[128 = 0]

[131 121 124 155 117 106 152 141 137 145 131 118 113 120 144 132 127 129
  90 112 127 134 114 105 127 161 153 124 138 168 121 167 141 149 145 126
 128 138 127 146 154 111 140 121 128 144 122 155  34 104 145] : T [82]
[116 127 111 136 120 122 118 139 139 143 145 107 104 112 120 133 164 139
 113 125 137 120 125 110 116 131 130 117 122 135 133 155 138 129  90 111
 129 147 137 115 235 113 168  98 139 132 134 158  51 113 123] : T [89]
[120 101 122 133 130 109 117 131 140 125 134 112 138 117 143 136 131 103
 104 120 136 125  94 123 160 134 128 114 152 134 128 155 156 148  99  87
 128 149 132  90 140 118 145 115 152 126 131 129  82  98 166] : T [89]
[127 108 133 116 126 114 133 128 125 163 110 133 100 120 137 143 137 109
 104 110 132 128  87  95 119 119 149 111 136 164 105 180 169 147 143  89
 122 147 125 108 150  98 117 120 154 129 122 155  45 107 150] : T [89]
[138  90 132 150 110  82 137 142 138 145 136 113 123 109 122 179 148 152
 101 129 135 127 111 107 119 140 148 137  91 146 127 156 141 155 136 139
 117 136 136 142 143 113 140 111 121 154 119 185  18 109 134] : T [82]
[124 120 126 144 121 116 126 142 156  87 136 126 103 101 131 144 150 124
 100 121 128 129 113  99 133 130 158 131 126 132 130 156 156 141 117 116
 129 142 120 120 145 115 156  98 136 123 134 163  55 107 147] : T [89]
[149 160 130 120 125  89 124 161 132 124 156 112 136  95  91 150 172 193
 129 153  82 137  88 106 141 141 125 104 135 118 141 126 116 153  53 133
  96 159 127 116 135  90 126 112 146 152 134 154  55 149 159] : A [89]
[130 117 146 127 120 111 136 129 134 123 134 138 100  94 131 127 122 166
 107 129 138 123 107  89 125 133 170 117 135 139 136 153 135 155  99 134
 118 134 125 120 164 100 147 131 148 130 120 159  42 112 163] : T [89]
[155 114 125 153 138  93 136 126 139 126 127 116 180 102 136 163 164 171
 125 122 134 112 102  71 177 130 145  85 138 142 133 145 152 163  71 154
 111 151 153  26 138  88 132 132 139 139 105 131  94 100 155] : A [89]
[126 119 129 126 163  93 128 133 137 135 120 137 156 119 122 178 155 136
 126 129 124 123  88  81 187 139 133  96 141 130 110 128 194 160 105 106
 118 147 132  94 150  91 135 135 146 136  93 138 122  80 154] : A [89]
[156 136 173 134 122  73 137 138 128 147 114 134 170 116 121 223 150 151
 124 134 119 145 108 100 154 148 153 102 110 146 124 137 150 169 134 119
 128 145 123 118 108  97 120 115 125 155 112 140  83 102 136] : A [82]
[201  97 220  75 162  76 126 127 125 153  11 206 209 175 161 216  69  26
 148 106 153 115  28   9 252 120 174  62 205 152  36 171 185 197 180  22
 145 157 160  49  76  79  95 181 127 106  96 116 149  48 168] : A [89]
[119 117  96 145 110 113 128 135 140 132 139 112  97 103 137 135 169 140
 102 122 137 131 118 112 122 131 136 119 123 131 129 162 139 131  89 144
 120 200 122 125 137 104 159  53 144 130 132 151  37 131 190] : T [89]
[109 115 135 126 117 103 129 129 133 158 134 116  87 120 125 120 132 101
  78 125 128 129  86 111 110 118 142 132 135 130 114 165 151 145 120  94
 107 135 118 115 160 108 144 124 143 134 117 165  44 118 153] : T [89]
[127 118 119 151 119 135 131 131 136 122 137 100  90 100 149 150 141 137
 108 140 133 127 103  96 119 122 144 114 140 134 137 162 138 143 100 116
 129 132 126 122 144 112 155  94 139 133 119 162   8 110 148] : T [89]
[160 111 201 124 145  64 123 142 146 140 101 151 166 130 172 206 111 144
 113 123 112 140  44  48 193 134 149 102 140 147 101 156 154 189 114  55
 101 154 137 121 151  90 109 137 145 143 130 145  80  95 165] : A [89]
[164 108 173 112 124  64 130 133 131 119 117 133 158 114 136 153 126 150
 114 131 122 123  71  69 175 126 143  96 164 138 106 165 143 184 106 134
 109 151 140 116 137  80 133 124 146 144 128 141  69  80 173] : A [89]
[172 120 170 138 123  95 126 136 115 129 125 126 173 105 131 164 147 177
 126 148 101 121 106  56 151 137 130 107 143 148 134 137 123 168 121 146
 113 132 148 117 123 111 116 150 113 156 130 149  61  99 157] : A [79]
[165 132 177 133 125  58 139 144 139 140 110 133 181 121 134 176 154 159
 131 126 129 122 110  84 169 127 153 102 132 150 123 118 156 180 128 113
 109 155 115  98 135  95 135 149 116 136 115 156  82 101 146] : A [82]
